Below is a small trained network, with its code and all its weights. Each question gives an input and a target symbol and asks what happens when units are switched off, that is, made to give their printed mean instead of their output.

import numpy as np


def w(rows, s, z=0):
    codes = np.array(rows[::2]) - 128.0
    scale = np.full(codes.shape[1], s)
    scale[-1] = z or s
    return codes * scale


def norm(h):
    return h / np.sqrt((h * h).mean(-1, keepdims=True) + 1e-5)


def f(y):
    return np.maximum(y, 0)


def softmax(a):
    e = np.exp(a - a.max(-1, keepdims=True))
    return e / e.sum(-1, keepdims=True)


def log_softmax(a):
    a = a - a.max(-1, keepdims=True)
    return a - np.log(np.exp(a).sum(-1, keepdims=True))


def net(x, mask):
    ids = ['ΔΣΩαεζθλμπ'.index(c) for c in x.split()]
    T = len(ids)
    res = E[ids] + P[:T]
    u = 0
    for l in range(2):
        r = norm(res)
        for j in range(2):
            rows = slice(3 * j, 3 * j + 3)
            q, k, v = (r @ M[l][rows].T for M in (Q, K, V))
            z = softmax(np.where(np.tri(T) > 0, q @ k.T / 3**0.5, -1e9)) @ v
            o = O[l][rows]
            res = res + np.where(mask[u + j], z, o[:, -1]) @ o[:, :-1]
        u += 2
        y = f(norm(res) @ A[l][:, :-1].T + A[l][:, -1])
        res = res + np.where(mask[u : u + 12], y, B[l][:, -1]) @ B[l][:, :-1]
        u += 12
    return log_softmax(norm(res)[-1] @ U[:, :-1].T + U[:, -1])


Q, K, V, O, A, B = {}, {}, {}, {}, {}, {}
E = w([
[232,107,179,57,26,124,215,181],'Δ',
[115,162,73,111,17,155,165,130],'Σ',
[81,107,49,121,140,162,68,89],'Ω',
[210,130,52,158,82,91,152,66],'α',
[166,134,193,113,159,138,112,249],'ε',
[177,92,181,203,131,101,122,131],'ζ',
[123,135,179,83,163,151,140,63],'θ',
[153,197,174,129,128,112,170,171],'λ',
[148,61,135,40,234,72,160,160],'μ',
[226,136,171,116,120,89,60,103],'π',
],0.017)
P = w([
[253,208,199,88,120,134,127,209],'0',
[209,223,168,90,111,100,106,171],'1',
[178,193,160,95,102,82,114,138],'2',
[166,162,148,106,104,71,133,110],'3',
[136,128,141,82,111,70,139,101],'4',
[154,87,124,77,120,85,144,69],'5',
[151,70,117,56,131,89,143,59],'6',
[193,77,132,53,126,87,157,71],'7',
],0.0054)
Q[0] = w([
[177,178,109,186,187,99,142,94],'0.h1',
[143,86,156,198,151,94,2,116],'0.h1',
[151,153,116,29,139,80,162,14],'0.h1',
[130,87,93,101,58,111,112,114],'0.h2',
[117,215,132,147,136,43,82,104],'0.h2',
[40,157,150,112,117,197,226,204],'0.h2',
],0.0093)
K[0] = w([
[129,149,84,223,132,165,82,113],'0.h1',
[226,128,174,232,57,91,58,108],'0.h1',
[57,122,141,28,228,114,105,1],'0.h1',
[98,89,60,71,74,81,117,128],'0.h2',
[77,187,155,193,141,144,125,81],'0.h2',
[218,209,178,188,48,107,184,220],'0.h2',
],0.009)
V[0] = w([
[158,73,77,133,75,22,139,178],'0.h1',
[114,196,176,244,47,116,134,190],'0.h1',
[181,192,125,91,92,82,169,247],'0.h1',
[80,150,118,139,67,127,46,126],'0.h2',
[157,101,179,217,203,161,139,182],'0.h2',
[95,83,168,23,161,66,254,55],'0.h2',
],0.0043)
O[0] = w([
[190,159,29,172,113,123,206,150,204],'0.h1',
[112,99,103,17,168,237,199,165,67],'0.h1',
[191,210,108,34,167,180,128,148,245],'0.h1',
[129,90,192,116,215,138,61,159,12],'0.h2',
[96,149,172,167,100,92,142,117,148],'0.h2',
[125,74,107,89,50,161,254,148,254],'0.h2',
],0.0064,0.0025)
A[0] = w([
[100,181,115,119,156,140,79,134,1],'0.n1',
[113,143,146,125,163,192,125,136,20],'0.n2',
[126,151,144,83,147,176,140,66,99],'0.n3',
[129,106,92,140,145,137,200,150,115],'0.n4',
[109,80,77,112,76,216,170,161,120],'0.n5',
[102,180,98,103,153,176,162,210,123],'0.n6',
[146,123,149,254,112,119,131,121,100],'0.n7',
[158,141,111,136,141,77,179,150,126],'0.n8',
[116,144,108,150,154,152,87,177,67],'0.n9',
[43,129,17,102,196,161,37,112,69],'0.n10',
[111,93,169,168,187,113,137,123,139],'0.n11',
[104,104,124,136,152,102,58,150,75],'0.n12',
],0.0098,0.0032)
B[0] = w([
[100,102,158,127,132,144,114,137,135],'0.n1',
[118,122,108,150,104,131,136,144,133],'0.n2',
[127,158,146,140,102,124,102,118,148],'0.n3',
[123,118,152,100,115,154,112,128,187],'0.n4',
[169,193,116,106,102,121,75,128,174],'0.n5',
[125,134,122,82,59,131,105,108,170],'0.n6',
[154,156,130,143,125,136,122,165,194],'0.n7',
[119,159,140,124,121,157,133,149,254],'0.n8',
[125,80,97,145,123,156,99,133,139],'0.n9',
[86,112,137,102,247,152,116,115,157],'0.n10',
[148,145,144,131,116,157,183,149,171],'0.n11',
[136,115,113,135,152,114,143,150,143],'0.n12',
],0.014,0.0068)
Q[1] = w([
[166,171,159,83,106,99,190,134],'1.h1',
[74,112,158,162,132,204,100,88],'1.h1',
[128,147,149,49,7,140,166,91],'1.h1',
[162,118,133,178,157,114,128,93],'1.h2',
[99,85,63,180,83,157,115,98],'1.h2',
[118,162,30,175,85,117,135,72],'1.h2',
],0.012)
K[1] = w([
[62,87,126,159,178,110,163,71],'1.h1',
[123,158,97,129,56,145,65,142],'1.h1',
[30,79,109,113,157,146,131,90],'1.h1',
[154,132,132,208,143,114,123,110],'1.h2',
[179,181,114,154,32,167,142,177],'1.h2',
[164,193,77,161,8,107,132,99],'1.h2',
],0.012)
V[1] = w([
[118,157,140,197,98,254,115,22],'1.h1',
[131,170,175,162,83,187,114,65],'1.h1',
[107,164,203,119,115,87,150,45],'1.h1',
[78,93,98,61,202,113,215,122],'1.h2',
[76,190,74,99,136,160,102,67],'1.h2',
[142,85,106,159,178,115,126,86],'1.h2',
],0.0088)
O[1] = w([
[155,124,159,138,82,158,86,125,2],'1.h1',
[144,94,153,191,81,153,109,114,119],'1.h1',
[128,116,111,175,111,133,123,6,175],'1.h1',
[140,134,106,125,127,198,185,93,121],'1.h2',
[133,94,157,105,143,202,113,153,75],'1.h2',
[184,168,141,96,108,181,71,149,49],'1.h2',
],0.012,0.0072)
A[1] = w([
[126,146,161,110,86,122,194,144,20],'1.n1',
[102,177,95,116,124,214,52,142,38],'1.n2',
[128,78,75,51,199,143,182,109,133],'1.n3',
[129,92,82,96,98,91,38,133,170],'1.n4',
[161,78,48,55,83,130,123,118,77],'1.n5',
[191,84,109,57,210,182,63,40,31],'1.n6',
[2,22,139,180,103,131,93,74,113],'1.n7',
[118,161,136,31,189,148,89,229,139],'1.n8',
[144,55,151,232,120,64,204,180,16],'1.n9',
[110,174,158,77,70,170,152,111,129],'1.n10',
[49,145,5,128,153,107,254,95,2],'1.n11',
[123,217,93,143,92,66,113,167,164],'1.n12',
],0.0099,0.0045)
B[1] = w([
[151,116,163,155,163,138,109,144,165],'1.n1',
[83,153,74,139,121,130,84,137,141],'1.n2',
[152,169,106,120,163,207,137,93,219],'1.n3',
[124,103,112,122,177,114,135,148,162],'1.n4',
[150,131,119,172,128,141,143,179,157],'1.n5',
[133,114,183,174,86,149,183,83,154],'1.n6',
[197,140,97,176,85,106,215,58,158],'1.n7',
[115,95,102,172,91,110,161,77,198],'1.n8',
[90,189,139,126,117,152,117,134,168],'1.n9',
[112,113,156,111,168,121,107,96,170],'1.n10',
[112,171,78,64,203,96,247,61,255],'1.n11',
[94,110,129,125,158,164,133,118,238],'1.n12',
],0.014,0.01)
U = w([
[217,105,149,108,237,49,42,146,171],'Δ',
[71,114,254,23,146,119,98,90,38],'Σ',
[240,111,32,183,170,143,129,222,50],'Ω',
[217,129,194,5,57,52,164,199,9],'α',
[138,195,60,58,213,91,193,100,194],'ε',
[166,124,123,185,56,85,125,42,173],'ζ',
[53,13,120,118,102,103,182,186,163],'θ',
[120,156,59,41,87,157,52,167,254],'λ',
[86,224,184,194,138,119,160,207,84],'μ',
[84,75,101,169,245,225,68,103,47],'π',
],0.0086,0.0027)

Each question gives the input, a string of symbols that net reads in full, and the target symbol t.
The units are the heads (3 rows each of Q, K, V and O) and the neurons (one row each of A and B). Each row of codes is followed by its name. A weight is (code - 128) times the scale printed after its matrix; where a second scale follows, it is the last column's (O, A, B and U).
mask holds one flag per unit, layer by layer, with each layer's heads first. A switched-off unit (its flag False) gives its mean, the last column of its rows in O or B, instead of its output. The means were averaged over made-up inputs and are rounded, as every weight is.
A unit's drop is (log p(t) with every unit on - log p(t) with that unit switched off) / (log p(t) with every unit on - log p(t) with every unit switched off).
The circuit of an input: a set's keep is (log p(t) with only the set's units on - log p(t) with every unit switched off) / (log p(t) with every unit on - log p(t) with every unit switched off). Starting from the 12 units with the biggest drops (on a tie, the unit counted first), units are removed one at a time, each time the one whose removal leaves the highest keep (on an exact tie, the one counted first), for as long as the keep stays at least 0.8.
units of the circuit, in order: the units of the circuit, biggest drop first
unit that matters most: the unit with the biggest drop
k most important neurons: the k neurons with the biggest drops, biggest first
k most important neurons of layer l: the k neurons of layer l with the biggest drops, biggest first
heads that matter: for each layer, one digit per head in row order, 1 if its drop is at least 0.15 and else 0, layers parted by /
input α ζ ε α ζ Ω π Σ, target θ: unit that matters most => 0.h1
input ζ ε ε Σ π, target Δ: 2 most important neurons => 1.n11; 0.n6
input θ ζ ε, target ζ: heads that matter => 00 / 10
input λ Σ μ π ζ π ζ θ, target ζ: heads that matter => 10 / 10
input ζ π ε, target θ: heads that matter => 10 / 00
input μ ζ Ω Ω Ω α λ Σ, target θ: heads that matter => 10 / 11
input π μ ε θ ζ, target ζ: units of the circuit, in order => 1.h1; 0.h1
input ε Σ Δ μ Σ π π Ω, target π: 2 most important neurons => 0.n10; 1.n11
input Ω ε ζ ζ ε ζ ζ, target Ω: heads that matter => 01 / 11
input θ ζ μ Ω λ ε, target λ: heads that matter => 00 / 01
input Ω Δ ζ μ α, target Δ: units of the circuit, in order => 1.h2; 1.n11; 0.h2
input ε μ π ε ε ζ θ ζ, target ζ: heads that matter => 00 / 10
input ζ θ ζ ζ π Σ Σ, target ζ: heads that matter => 00 / 10
input ζ ζ θ, target ζ: heads that matter => 00 / 00
input ζ Σ θ α, target ζ: units of the circuit, in order => 1.h1
input ζ ζ α π Σ ε Δ ε, target θ: 2 most important neurons => 0.n6; 1.n11
input α λ Σ ε α, target Ω: 2 most important neurons of layer 1 => 1.n11; 1.n5
input ζ Σ θ Ω π Σ λ, target μ: 3 most important neurons => 1.n11; 0.n7; 1.n3
input Ω ζ θ, target Σ: 2 most important neurons => 1.n10; 1.n11
input Δ ζ λ ζ θ Σ, target ζ: units of the circuit, in order => 1.h1
input μ ζ λ θ π λ ζ Δ, target ζ: units of the circuit, in order => 1.h1; 0.h1
input ζ ζ Δ ζ ε λ, target Σ: 2 most important neurons => 0.n6; 1.n11
input π Σ Ω μ ζ, target Ω: 2 most important neurons of layer 1 => 1.n11; 1.n12
input ε ζ ζ Ω π, target ζ: 2 most important neurons => 1.n6; 1.n8
